Below is a small trained network, with its code and all its weights. Each question gives an input and a class and asks what happens when units are switched off, that is, made to give their printed mean instead of their output.

import numpy as np


def w(rows, s, z=0):
    codes = np.array(rows[::2]) - 128.0
    scale = np.full(codes.shape[1], s)
    scale[-1] = z or s
    return codes * scale


def f(y):
    return np.maximum(y, 0)


def log_softmax(a):
    a = a - a.max(-1, keepdims=True)
    return a - np.log(np.exp(a).sum(-1, keepdims=True))


def net(x, mask):
    res = np.array(x, float).reshape(1, 5) / 4 @ E
    y = f(res @ A[0][:, :-1].T + A[0][:, -1])
    res = res + np.where(mask, y, B[0][:, -1]) @ B[0][:, :-1]
    return log_softmax(res[-1] @ U[:, :-1].T + U[:, -1])


A, B = {}, {}
E = w([
[254,164,138,196,78],'x0',
[106,141,73,120,49],'x1',
[123,149,238,82,95],'x2',
[86,172,161,218,143],'x3',
[100,221,123,75,95],'x4',
],0.0094)
A[0] = w([
[93,42,100,7,242,157],'n1',
[114,180,196,129,180,155],'n2',
[161,9,121,200,187,137],'n3',
[145,50,141,185,127,113],'n4',
[209,157,115,111,71,127],'n5',
[52,167,254,110,152,185],'n6',
[231,113,132,225,129,242],'n7',
[49,130,114,163,158,96],'n8',
[79,139,100,59,127,88],'n9',
[181,190,157,137,15,205],'n10',
[44,169,16,122,65,254],'n11',
[251,99,151,93,53,139],'n12',
],0.0081,0.0053)
B[0] = w([
[101,9,164,114,90,227],'n1',
[128,152,15,107,174,181],'n2',
[135,119,156,197,153,213],'n3',
[103,150,146,165,126,172],'n4',
[144,130,128,60,116,180],'n5',
[108,110,73,124,153,219],'n6',
[129,179,105,133,148,252],'n7',
[179,157,137,68,159,160],'n8',
[80,106,129,124,103,162],'n9',
[116,128,114,96,131,220],'n10',
[108,86,101,100,146,216],'n11',
[195,200,151,109,153,200],'n12',
],0.013,0.011)
U = w([
[123,133,133,171,54,3],'0',
[177,69,234,134,106,120],'1',
[88,146,172,140,97,40],'2',
[137,162,96,253,168,179],'3',
[173,166,75,58,174,168],'4',
[63,53,106,94,111,169],'5',
[156,182,195,120,94,61],'6',
],0.011,0.0051)

Each question gives the input, the list of numbers given to net, and the class t.
The units are the neurons (one row each of A and B). Each row of codes is followed by its name. A weight is (code - 128) times the scale printed after its matrix; where a second scale follows, it is the last column's (A, B and U).
mask holds one flag per neuron, in row order. A switched-off neuron (its flag False) gives its mean, the last column of its row in B, instead of its output. The means were averaged over made-up inputs and are rounded, as every weight is.
A unit's drop is (log p(t) with every unit on - log p(t) with that unit switched off) / (log p(t) with every unit on - log p(t) with every unit switched off).
The circuit of an input: a set's keep is (log p(t) with only the set's units on - log p(t) with every unit switched off) / (log p(t) with every unit on - log p(t) with every unit switched off). Starting from all 12 units, units are removed one at a time, each time the one whose removal leaves the highest keep (on an exact tie, the one counted first), for as long as the keep stays at least 0.8.
units of the circuit, in order: the units of the circuit, biggest drop first
most important unit: the unit with the biggest drop
k most important neurons: the k neurons with the biggest drops, biggest first
drop of u: that unit's drop, to one decimal
input [6,-6,-7,-7,-2], class 3: units of the circuit, in order -> (n3)
input [-2,-4,-5,7,4], class 4: 3 most important neurons -> (n8 n3 n1)
input [-1,7,-7,1,7], class 5: 3 most important neurons -> (n11 n12 n7)
input [-2,-6,-7,1,6], class 5: 3 most important neurons -> (n12 n7 n1)
input [2,5,3,8,0], class 4: units of the circuit, in order -> (n1 n3)
input [1,-8,-1,-7,3], class 1: units of the circuit, in order -> (n1 n6 n11)
input [-4,-4,7,8,8], class 4: 2 most important neurons -> (n2 n1)
input [-5,6,-3,7,-7], class 3: 2 most important neurons -> (n3 n1)
input [1,-6,2,-3,-6], class 3: units of the circuit, in order -> (n3 n5)
input [8,7,8,4,-6], class 6: 4 most important neurons -> (n2 n11 n6 n4)
input [4,-1,-6,-8,-8], class 3: 2 most important neurons -> (n3 n7)
input [-4,2,-2,5,-6], class 3: 2 most important neurons -> (n3 n5)
input [-6,-5,-6,4,-5], class 1: 4 most important neurons -> (n1 n3 n8 n6)
input [2,7,-8,3,7], class 5: most important unit -> n11
input [3,-8,8,5,-1], class 4: 2 most important neurons -> (n2 n3)
input [2,-6,-4,-8,-2], class 1: drop of n1 -> 0.2
input [-1,-1,-6,-5,2], class 5: drop of n7 -> 0.0
input [0,1,-3,-5,8], class 5: drop of n7 -> 0.2
